Here is a tiny trained network, its code and every weight. The questions are about switching its units off for an input and a class, where a switched-off unit gives its printed mean instead of its output.

import numpy as np


def w(rows, s, z=0):
    codes = np.array(rows[::2]) - 128.0
    scale = np.full(codes.shape[1], s)
    scale[-1] = z or s
    return codes * scale


def f(y):
    return np.maximum(y, 0)


def log_softmax(a):
    a = a - a.max(-1, keepdims=True)
    return a - np.log(np.exp(a).sum(-1, keepdims=True))


def net(x, mask):
    res = np.array(x, float).reshape(1, 4) / 4 @ E
    y = f(res @ A[0][:, :-1].T + A[0][:, -1])
    res = res + np.where(mask, y, B[0][:, -1]) @ B[0][:, :-1]
    return log_softmax(res[-1] @ U[:, :-1].T + U[:, -1])


A, B = {}, {}
E = w([
[142,82,159,204,162,188,120,96,85],'x0',
[99,69,102,170,142,90,124,86,43],'x1',
[82,181,121,104,77,158,168,213,129],'x2',
[2,177,148,144,98,148,18,112,124],'x3',
],0.0073)
A[0] = w([
[243,59,106,149,187,121,166,125,103,125],'N1',
[72,169,116,125,96,129,105,138,122,111],'N2',
[44,144,144,124,107,124,62,109,116,206],'N3',
[58,169,113,120,106,143,103,138,123,156],'N4',
[203,152,97,57,116,116,205,169,186,248],'N5',
[81,175,118,128,109,121,102,145,117,101],'N6',
[95,139,140,158,108,254,154,157,99,254],'N7',
[136,135,234,143,152,238,105,116,154,171],'N8',
[86,76,166,186,162,155,76,90,87,149],'N9',
[99,44,154,211,179,121,89,64,74,141],'N10',
[67,155,129,138,111,127,111,147,113,173],'N11',
[143,140,226,154,138,224,99,114,161,152],'N12',
[58,136,103,131,91,140,129,142,99,216],'N13',
],0.007,0.0021)
B[0] = w([
[222,35,171,154,143,212,210,28,128,234],'N1',
[166,87,175,147,54,164,162,85,176,191],'N2',
[147,135,142,149,1,109,136,113,220,239],'N3',
[167,107,164,173,54,150,158,83,184,208],'N4',
[129,177,109,138,10,81,122,133,226,238],'N5',
[149,106,154,157,67,157,156,89,161,184],'N6',
[197,104,196,195,12,163,181,54,206,215],'N7',
[198,74,198,179,77,169,177,61,183,202],'N8',
[118,177,95,120,115,80,105,135,141,231],'N9',
[104,178,70,68,152,68,82,163,101,254],'N10',
[166,119,152,151,40,144,156,107,197,197],'N11',
[205,84,189,193,78,152,188,47,185,196],'N12',
[152,137,131,159,73,125,149,91,193,202],'N13',
],0.008,0.0065)
U = w([
[78,214,37,93,117,69,74,162,140,157],'0',
[16,167,201,110,226,246,102,188,77,4],'1',
[32,180,215,115,225,236,98,191,66,2],'2',
[39,103,131,98,196,135,110,171,82,70],'3',
[29,148,213,114,198,209,100,231,55,13],'4',
[128,94,90,107,219,135,126,113,29,145],'5',
[164,86,246,201,103,161,180,81,156,139],'6',
],0.011,0.0073)

Each question gives the input, the list of numbers given to net, and the class t.
The units are the neurons (one row each of A and B). Each row of codes is followed by its name. A weight is (code - 128) times the scale printed after its matrix; where a second scale follows, it is the last column's (A, B and U).
mask holds one flag per neuron, in row order. A switched-off neuron (its flag False) gives its mean, the last column of its row in B, instead of its output. The means were averaged over made-up inputs and are rounded, as every weight is.
A unit's drop is (log p(t) with every unit on - log p(t) with that unit switched off) / (log p(t) with every unit on - log p(t) with every unit switched off).
The circuit of an input: a set's keep is (log p(t) with only the set's units on - log p(t) with every unit switched off) / (log p(t) with every unit on - log p(t) with every unit switched off). Starting from the 12 units with the biggest drops (on a tie, the unit counted first), units are removed one at a time, each time the one whose removal leaves the highest keep (on an exact tie, the one counted first), for as long as the keep stays at least 0.8.
circuit, biggest first: the units of the circuit, biggest drop first
k most important neurons: the k neurons with the biggest drops, biggest first
drop when u is switched off: that unit's drop, to one decimal
input [3,8,3,0], class 0: most important neuron : [N10]
input [-8,-8,6,-2], class 0: circuit, biggest first : [N1 N5]
input [8,8,-7,1], class 5: 2 most important neurons : [N10 N1]
input [0,0,-3,1], class 0: 2 most important neurons : [N1 N7]
input [5,7,-8,2], class 0: 2 most important neurons : [N10 N9]
input [6,8,-7,3], class 0: 2 most important neurons : [N10 N9]
input [-4,-7,-3,-1], class 0: 2 most important neurons : [N1 N7]
input [4,7,-8,-7], class 5: drop when N10 is switched off : 0.3
input [2,7,-3,-5], class 5: drop when N13 is switched off : 0.0
input [3,2,-8,2], class 5: drop when N10 is switched off : 0.2
